[-16 -22 -14  -4 -38 -28  -8  -4  10  10 -13 -17  72  58  -1  43  47  26
 -17 -12   4   4  21  29  13  49 -12  14   7 -55  14  36 -29  -1  -9   6
 -22 -37 -27 -53   4  14  45]	(72)
[-10  44  -2   3  17  17 -13  11   1 -15  24  26  77  69  -4   8  27  -8
  26  35 -54  43  38  26  17  32  14  26 -18  32  51   8  14  16  10   0
  -3   7 -30 -45  -5 -17 -22]	(72)
[ 24  24  45 -14 -42  -2  -6  14  29 -15   1 -15  31  14   4 -28 -26 -19
  -4   6  10  35  24  -4   8   8   9 -28  33 -43  20  28 -16  -5  -4  11
 -12 -29 -82  49  -3 -25 -22]	(72)
[-61  -7 -35 -20 -13 -12  11 -17  12  17  -5  -2  55  51   6 -29  -5 -28
  65  -7 -10   6 -14  25  19   7   4 -21 -61 -39  40  11  17 -20 -33 -38
 -74  -7   1   6  57   8 -36]	(105)
[-52  -7 -14 -24  -4  -8  11  -3  22  25   4   3  56  50   1 -34  -4 -26
  62   8   5   4   1  34  21  -5   9 -24 -67 -45  38  -1  14 -12 -23 -29
 -53 -19 -12   5  71  -8 -32]	(38)
[ 18  27  36 -19 -39   3  -8  15  28 -16   4  -7  28  14   3 -26 -24 -17
  -1   9   8  36  32  -6   9   5   5 -29  29 -41  14  26 -14   5  -5   6
 -17 -21 -81  38   2 -25 -24]	(72)
[ -9  42  31 -38 -41   8 -13  -1  27 -12  11 -16  44   5  19 -21  48  -8
   4   2   4  44   7   7  -1   1   2 -16  16 -29  25  43 -47   5  22  29
  10  -6 -88   9 -19 -36  -4]	(54)
[ 23  31   2 -16 -20   2  -8   3  10   1  22   0  44  21 -19 -24  22  -8
  -2  -1 -13  35   4  -3  -5  -2  54  -5  23 -34  -6  23   5  -4  -4  39
 -15 -23 -74  18   3 -34   5]	(153)
[-87 -23  -8 -22 -15 -12   4  45  26  42   9  29  31   3  -5 -49 -51 -47
  38  -1  22 -16 -26 -14  14 -33   1 -42 -27  -6  27  12  26  23 -43 -36
 -41   2  12  11  87 -21 -38]	(54)
[ 35  20  -9 -21 -28   9  -4   3  18  15  15 -12  51  28 -10 -23   0  -3
  -7   6 -13  34 -14 -13   2   5  24 -23  25 -19  -5  29   5  -9 -14  33
 -34 -18 -82  30   3 -40 -10]	(22)
[  35   24   23  -31  -53   17  -25   22   23    0   40  -16   44   10
   17  -17    1  -16    6    9   14   28   16   -2   25    1   16  -10
    9  -30   -5   53  -19  -20   11   22  -29   -6 -103   18   13  -31
   -8]	(38)
[-19   2 -16  -4 -47 -31  -4 -14  12   5 -15 -16  71  56  -1  44  61  16
 -14  -7  -2  -6  24  45  18  47  -4  18   6 -51  13  24 -30 -16  -8   7
  -8 -31 -31 -56  -2  -2  48]	(153)
[ 30  25  -2 -16 -28   6  -8   3  14  -4  19 -12  61  19  -8 -33   6  -3
  -6  -2 -23  34  -7  -6  -7   2  33 -28  29 -26  -4  29   4  -6 -10  30
 -30 -20 -77  30   0 -24  -8]	(105)
[-57 -11 -44 -16 -15  -2 -10  20  20  58 -16  14  51  35  14 -17 -50 -45
  39  -4  23   6 -52 -22  17  -2 -12 -18 -42   4  40   6  16 -34 -29 -20
 -91   4 -10 -30  77 -34 -52]	(22)
[-26 -31  -7 -28 -43   5  -6 -17  39  26 -20  -9  44  13 -21  19  34  30
 -33  37 -24 -11   0  36  -3  53   3 -18   4 -14  18  19 -29  16 -28  20
 -17 -20 -41 -49  29 -18  43]	(22)
[-38   4 -54 -21  -3   3  -3   0  24   7   0  32  59  40  11 -23  -1 -26
  50  -1   5  23 -18  19  26  -7   9   7 -55 -52  18   1  15  -3 -36 -21
 -44  -3 -22 -39  77 -33 -49]	(147)
[-33  36   8 -12  46   6  19  46  -7 -11 -22  -1  83  71  -4  10  40   3
  25  12 -37  45  36  18  12  -2  19  20 -49  19  49  24  10  19  13  16
  -9  11 -18 -33 -21 -47  -4]	(72)
[ 26  20  36 -12 -55   1  -4   9  21 -10   6 -10  29  10  -2 -24 -21 -25
  -1  16   1  23  33   1   7  18  18 -13  34 -39  16  24 -16  -9  -7  17
 -10 -25 -75  29   6 -40 -15]	(153)
[-38 -17  -4 -23 -72 -16  -6 -20  39  19 -22  -8  55  63   4  34  40  19
  -5 -20 -18   2  -6  41 -11  25  10   0  -1 -43  39  39 -35   6   9  34
 -49  -1 -36 -47   3 -19  43]	(84)
[-44 -11  23 -11 -64 -21 -10 -20  44  14 -28  -4  48  70   9  30  40  25
  -4 -20  -8  14 -12  36  -2  20  23 -14   6 -45  42  43 -32   6  -5  28
 -45  -7 -31 -43  -3 -15  35]	(147)
[ 49  12  -4 -13 -22  10  -6  11  16  13  29  -9  63  24 -16 -28  -4   0
 -12   4  -9  28  -5 -16  -2   5  34  -7  27 -17 -10  23  22  -6 -26  32
 -19 -23 -83  36  24 -34   2]	(22)
[-59  -4 -34 -18  -7 -11   8 -11  13  11  -7   4  58  52  -3 -32   0 -24
  64  -2 -15   5  -5  28  20   7   4 -20 -56 -43  38  11  17 -12 -30 -38
 -75 -12   1  10  61   4 -33]	(105)
[  28   29   18  -42  -58   20  -25   20   23   -3   32  -20   51    9
   12  -14   11   -9   13   10   11   36    3    6   31   -6   12  -29
    6  -23    3   58  -29  -22   17   26  -32   -5 -114   25    0  -23
  -12]	(38)
[  30   36   19  -32  -62   16  -26   18   33  -19   40  -16   41    4
   14  -14   15  -11   18   -2   11   48    5    0   38   -2   27  -20
    2  -32   -6   75  -19  -31    3   18  -29    7 -114   24    4  -27
  -23]	(147)
[-63  -6 -38 -13  -9  -5  -3  19  13  30 -18  24  49  24  -2 -17 -38 -45
  50 -10  15  11 -28   1  12 -10  10 -17 -54 -16  39   2  16 -21 -25 -14
 -80   0 -11 -28  87 -28 -45]	(153)
[-41 -10   1 -20 -54 -13  -4 -16  47  18 -33 -13  60  63   5  28  32  24
 -14  -3 -22   2  -6  37   1  34   3  -9   7 -33  45  30 -26  10  -3  26
 -54  -6 -37 -40  11 -18  32]	(22)
[ 28  27  29 -18 -45   3  -6  -6  12 -22   5  -4  30  22  12 -33 -10 -14
  -5  10  -8  36  23  -5   3  17  14 -18  41 -46  11  25 -16  -1 -12   6
  -5 -27 -77  30  -8 -22 -15]	(105)
[  39   33   26  -19  -58   15  -35    5   31  -15   41   -7   42   15
   12  -19   18  -10   13    3    6   49    2   -3   33    0   32  -18
   14  -34   -5   69   -9  -25   -6   24  -27   -2 -110   34    4  -31
  -19]	(147)
[  23   34    0  -27  -64   17  -27    9   23  -20   27  -18   51    2
   16  -22   16  -12   10   -3   -5   36    0    0   22   -3   12  -18
   10  -16    7   69  -21  -23    1   22  -39    1 -103   36   -5  -22
  -10]	(105)
[-44  10 -65 -38 -10  14   3  20  22  14  16  15  73  29  17 -24  -6 -34
  42  10   5   5 -10  22  20 -13   6   4 -61 -35  16 -12   9   4 -15 -19
 -39  -1 -36 -37  77 -32 -41]	(38)
[-43 -26 -14  -4 -43   3  -6   5  41   0 -19   3  74  29  -3  28  25  36
  -7  16 -30  -6  21  45  -4  61   9  -9  20 -34  45   8 -29   9  -4   2
 -73 -17 -36 -66  39  20  16]	(105)
[  9  23  15 -33 -55  15 -12  -5  30 -16  15  -3  39   5  -9 -16  14  -2
  18   1  -9  42   9   0  -7   3   1 -14   4 -11  19  47 -39  -2  24  36
  -9  -5 -89 -14  -6 -27 -15]	(84)
[-64 -25 -22  -9  -3  -9  10  21  30  37  -7  34  27  21 -18 -49 -56 -37
  38   5  12 -13 -32 -18  20 -25  -4 -31 -39   2  24  10  30  13 -60 -39
 -52  -8  10   9  84 -24 -44]	(22)
[-30 -31  -7   6 -48  -5   1  25  33   8 -18 -11  86  33  -4  41  11  21
  -8   8  -7 -20  39  46  -1  61   8   5  17 -37  44   3 -24  -2  -1  -3
 -70  -9 -31 -52  48   3  27]	(153)
[-22  47  -4 -25  33  11  17  40 -11   6 -25 -14  97  75  -9   7  42  -3
  23  28 -44  46  26  15  24  13  -5  20 -50  29  37  21   7   2  14  10
 -11  13 -28 -38 -18 -61 -11]	(22)
[  41   29    6  -33  -60   19  -24   17   30   -4   32  -18   47    4
    9  -16    2  -16    3   10    5   31   -4   -6   33    4    5  -18
   11  -12   -1   66  -12  -30   -5   25  -31    2 -114   43    9  -32
  -15]	(22)
[-25   1 -22  -6 -45 -28  -9 -24  13  -6 -26 -17  63  51   6  33  55  29
 -15 -16 -14   5   1  39  10  50 -14   3  11 -51   7  33 -42 -10  -3  12
 -16 -36 -31 -58 -10  15  40]	(105)
[-43  48   3 -33  37   8  24  47 -16   4 -17  -9  87  67   0   7  47  -3
  26  15 -42  49  33  20   7   2   7  23 -44   7  41  16   8  27  19  19
   8  18 -17 -47 -12 -51   3]	(54)
[-45 -15 -28 -20 -18 -15  14  -3  21  18   7  13  61  58  -6 -29  -3 -26
  68  -4 -10   8   4  38  22  10   5 -13 -66 -51  34  13  20 -11 -27 -29
 -62   5 -12   3  75   2 -32]	(84)
[-38  21  29  13  25  10  14  17  -3   8 -18   8  66  85  -1  19  -8  -1
  28  28 -34  17  13  10  12  -3  -5  -5 -17  49  58  21 -10  32  19   8
 -20 -13   4 -34 -43 -38  -4]	(38)
[-15  23  22  23  20   7  14  14   3  -6 -14  14  68  74  -7  14   1   0
  37  17 -38  21  23  22  11   4  -6  14 -16  41  64  20  -5  11  14   8
 -24   8 -11 -21 -31 -36  -9]	(84)
[ 35   7  27 -19 -59   9  -6   8  21  -4  18   5  27  10 -10 -30 -24 -14
  -4  16 -11  37  27  -8  -1  16  17 -21  30 -39   0  28  -6   7 -10  21
  -4 -22 -83  19  16 -31 -18]	(84)
[ 21  20  53 -18 -47   0  -7  10  25  -8   8   3  27  27  -9 -24 -11 -11
   1  11   1  42  14 -10   6   7  25 -30  39 -47   6  31 -15   1  -7  13
  -9 -24 -75  18  -5 -31 -26]	(147)
[-52 -14 -21 -26  -4  -8  12   0  14  25   1   6  65  54  -1 -27 -12 -25
  61   5   5   5   0  32  25  -7   3 -22 -68 -42  36   0  16  -7 -26 -33
 -53 -19  -9  -5  79  -8 -30]	(38)
[-42 -40  -6 -11 -38   3   2  34  38  14 -16   3  76  34 -20  35  11  34
  -7  14 -14  -6  25  37   0  53  13  -9  16 -38  42   5 -24  25 -10  -5
 -78 -12 -43 -48  41  21  19]	(72)
[ 13  31 -11 -21 -20   8  -6  -2  12  -8  18  -8  50  17  -7 -28  22   2
  -5  -8 -20  36 -18  -9  -5 -14  50 -12  24 -26  -1  38   2   1  -4  35
 -22 -26 -78  22 -10 -22   6]	(105)
[-46   6 -52 -32 -20   9  -4  20  29  11   5  21  66  29   5 -23 -17 -32
  54   4   9  15 -18  12  22   0   6  -3 -46 -36  22   1   8 -10 -26 -27
 -55   6 -33 -38  80 -33 -56]	(147)
[-27  48   9  20  38   6  11   6 -19 -11 -13  14  50  77  -8  21  40  -3
  34  21 -55  34  23  31  19   1  28  19 -43  27  38  -5  23  14   2  20
 -16  13 -10 -17 -40 -31 -15]	(153)
[ 32  22  43 -17 -50   1  -7   6  16 -12   4   0  24  16  -6 -28  -8 -22
   0  19  -1  32  41   2   5  18  18 -16  31 -46  11  25 -13  -3 -12  16
  -5 -23 -75  34   7 -39 -13]	(153)
[-41 -15   3 -17 -51 -21 -10 -28  27   5 -37  -9  52  59  11  19  37  25
 -11 -16 -21   5  -9  39  -6  31  12  -3   9 -51  41  35 -26  11  -9  29
 -43 -15 -26 -42   8   2  46]	(105)
[-73 -18  -1  -2 -10 -14   3  24  38  20  -6  47  20  28 -19 -46 -45 -32
  53  -2  15  -2 -31  -7  18 -35  12 -46 -35 -10  29  27  15  15 -47 -26
 -51  -9  12   3  66 -26 -50]	(147)
[-29  34  11  16  30  13   8  13   6  -9  -5  12  65  73   2  12   1   4
  38  24 -32  24  32  15  14   0  -4   1 -12  53  69  16  -9  22   8   4
 -25   4 -14 -17 -44 -28 -14]	(72)
[-39 -33  -6  -3 -42  -1  -1  14  34   2 -22  -5  79  30  -3  35  17  33
 -10   6 -14 -16  24  45  -7  54  -3 -10  18 -33  39   5 -37   6  -1  -3
 -70 -14 -33 -51  33  18  24]	(105)
[-66  -8 -38 -11  -1   1  -6  26  23  25 -11  24  48  26   6 -20 -34 -34
  50 -12  11  26 -40  -7  13 -16   9 -27 -59 -11  44  14  19  -5 -24  -9
 -83   3 -19 -16  71  -6 -55]	(72)
[-46  -8  12 -13 -58 -17  -6 -20  43  15 -31  -8  49  52   3  30  49  16
  -8  -7 -16  -3   1  44  -8  28  27  -4   9 -38  54  32 -34   3   1  33
 -50  -9 -31 -38  -1 -21  43]	(153)
[-26  48  17  23  41  -5  16  14 -21  -6 -13  18  51  89  -9  17  44  -6
  34  18 -56  41  34  29  22   2  30  26 -38  11  36  -7  23  13   5  20
 -20  11  -5 -28 -43 -26 -23]	(153)
[-42  55  17 -29  33   1  21  43 -13   0 -19 -12  91  73  10   4  62  -6
  22  17 -44  56  34  26  18   5  13  20 -40  -4  47  22  10  22  21  18
   8  16 -23 -39 -21 -53  -3]	(54)
[-58 -15 -27 -12   4  -4   0  27  19  30 -14  20  51  33   7 -15 -27 -36
  48 -14  16  21 -37  -4  16 -12  11 -19 -56 -23  45   8  18 -13 -27 -18
 -83  -2 -15  -7  65  -8 -54]	(72)
[-43 -31  16 -44 -50   0 -12  -8  34  32   0 -14  40  -2 -13  11  59  21
 -32  33 -20 -12   5  43  -8  49  18 -17  16 -41  18  18 -28  32 -19  21
  -2 -10 -39 -43  32  -7  51]	(54)
[-34  44   2 -18  40  11  15  46  -7  -7 -11  -6  90  73  -7   1  54   5
  33  18 -42  48  39  14  11   2  23  19 -44  21  47  22   9  20  19  10
 -18  14 -25 -27 -31 -49 -14]	(72)
[-12 -40  11 -22 -56  -2  -7 -16  35  15  13  -4  45   6 -30   2  45  25
 -25  29 -31 -12  15  45  -5  55  26  -7   0 -33   4  28 -18  22 -30  22
   2 -11 -50 -43  38  -9  45]	(84)
[-69  -9 -26  -9  -7  -3  -2  16  22  31 -17  38  35  25  -5 -21 -28 -44
  46  -7   3  14 -34   5  15 -16  32 -11 -54 -17  44   6  20 -10 -32  -7
 -77  -3 -11 -24  82 -35 -43]	(153)
[ 17  21  11 -22 -18   3  -2  14  12  12  23 -17  48   2   2 -23   6  -9
  -7 -11   4  37 -12 -10  -8  -6  34 -13  23 -39  -1  25   2  -3  -5  39
  -7 -21 -80  20  18 -26   5]	(54)
[-61 -12  17 -23 -62 -23  -4 -12  35  29 -31 -17  44  53  19  34  48  15
 -14 -15 -12   7 -11  41  -9  28   5 -16  10 -50  50  32 -41  13   6  30
 -42  -6 -25 -39  -2 -11  41]	(54)
[-47  -3 -29 -26 -11 -16   7 -10  10  21   3   4  60  48  -6 -30  10 -40
  64  -2   6   1   6  35  23   4  13  -5 -61 -48  40   2  20 -27 -29 -40
 -56  -6  -5  15  74 -12 -27]	(153)
[-37 -32  26 -22 -45  -1 -12 -17  36  15  -5  -9  47  22 -15  10  50  32
 -28  40 -27 -16   5  48  -2  48  24 -27   6 -31  18  20 -29  33 -15  22
 -10 -22 -41 -55  24 -12  41]	(38)
[-24 -34   7  -9 -47   3  -9  14  34  13  -6   5  80  43 -15  34  14  33
  -5  12  -5   1  24  38   0  57  15   1  22 -47  32   7 -22   8 -12  -3
 -57 -12 -45 -67  52   9  26]	(147)
[  22   37    2  -38  -57   17  -30    7   20  -15   32  -15   49    5
   14  -19   19  -14   15    0   -2   37    2   -1   23   -2   10  -18
   11  -20    1   60  -25  -27    8   21  -42    4 -105   23   -7  -18
  -18]	(105)
[-42   5 -93 -51 -10  15   6  20  21  30   3  17  79  33   7 -25 -15 -33
  47  14  -1  13 -23  15  24   9 -11   0 -57 -24  17 -13   9  -9 -25 -22
 -60  13 -38 -35  85 -27 -54]	(22)
[-32 -30  14 -14 -42  -9  -9 -21  33   6 -18 -13  46  16  -9  -1  48  26
 -28  23 -31 -17   1  38 -12  56  17 -20  16 -30  20  27 -30  20 -23  14
 -18 -18 -23 -33  12 -10  38]	(105)
[  17   38   10  -59  -63   18  -26   19   19    6   41  -29   42   -8
   14  -11   26  -23    9    2    4   41   -5    3   26   -1    8  -25
    9  -30   -6   57  -23  -21   15   25  -28   15 -111   33    0  -27
  -13]	(54)
[-37  46  10 -23  33   9  23  54 -10  -2 -11 -14  92  67   7  12  59   1
  24  12 -44  42  38  23  11   1  12  18 -36  12  42  18   8  24  24  13
  -9  26 -20 -29 -25 -56  -4]	(54)
[-64  -8 -25 -41 -14 -13  13  10  19  41  11  -7  51  31   5 -29  -7 -39
  65  -3   3   9 -10  24  22  -4  -4 -29 -61 -40  38  13  15 -16 -20 -25
 -59   4  -4   9  71   1 -39]	(54)
[-19 -31   7 -33 -40  -2  -8 -16  41  28 -17 -15  49  14 -27   8  40  28
 -35  38 -24 -17  -2  35  -3  60   0 -28  14 -15  11  18 -28  13 -28  14
 -11 -19 -37 -39  25 -23  38]	(22)
[-29  45  15  -6  48   6  18  37 -19 -15 -23   2  93  90  -3   6  53   8
  19  21 -43  42  33  27  11  -4  24  18 -44  10  40  18  12  26  22  20
   6  -4 -21 -45 -17 -60   7]	(38)
[-47  30  14   6  18  11  17  21  -3  14 -10   2  56  68  11  24  14  -5
  32  22 -37  21  16  13  11   0  -3  13  -9  40  72  18 -11  25  15   6
 -22   6  -1 -28 -47 -36  -4]	(54)
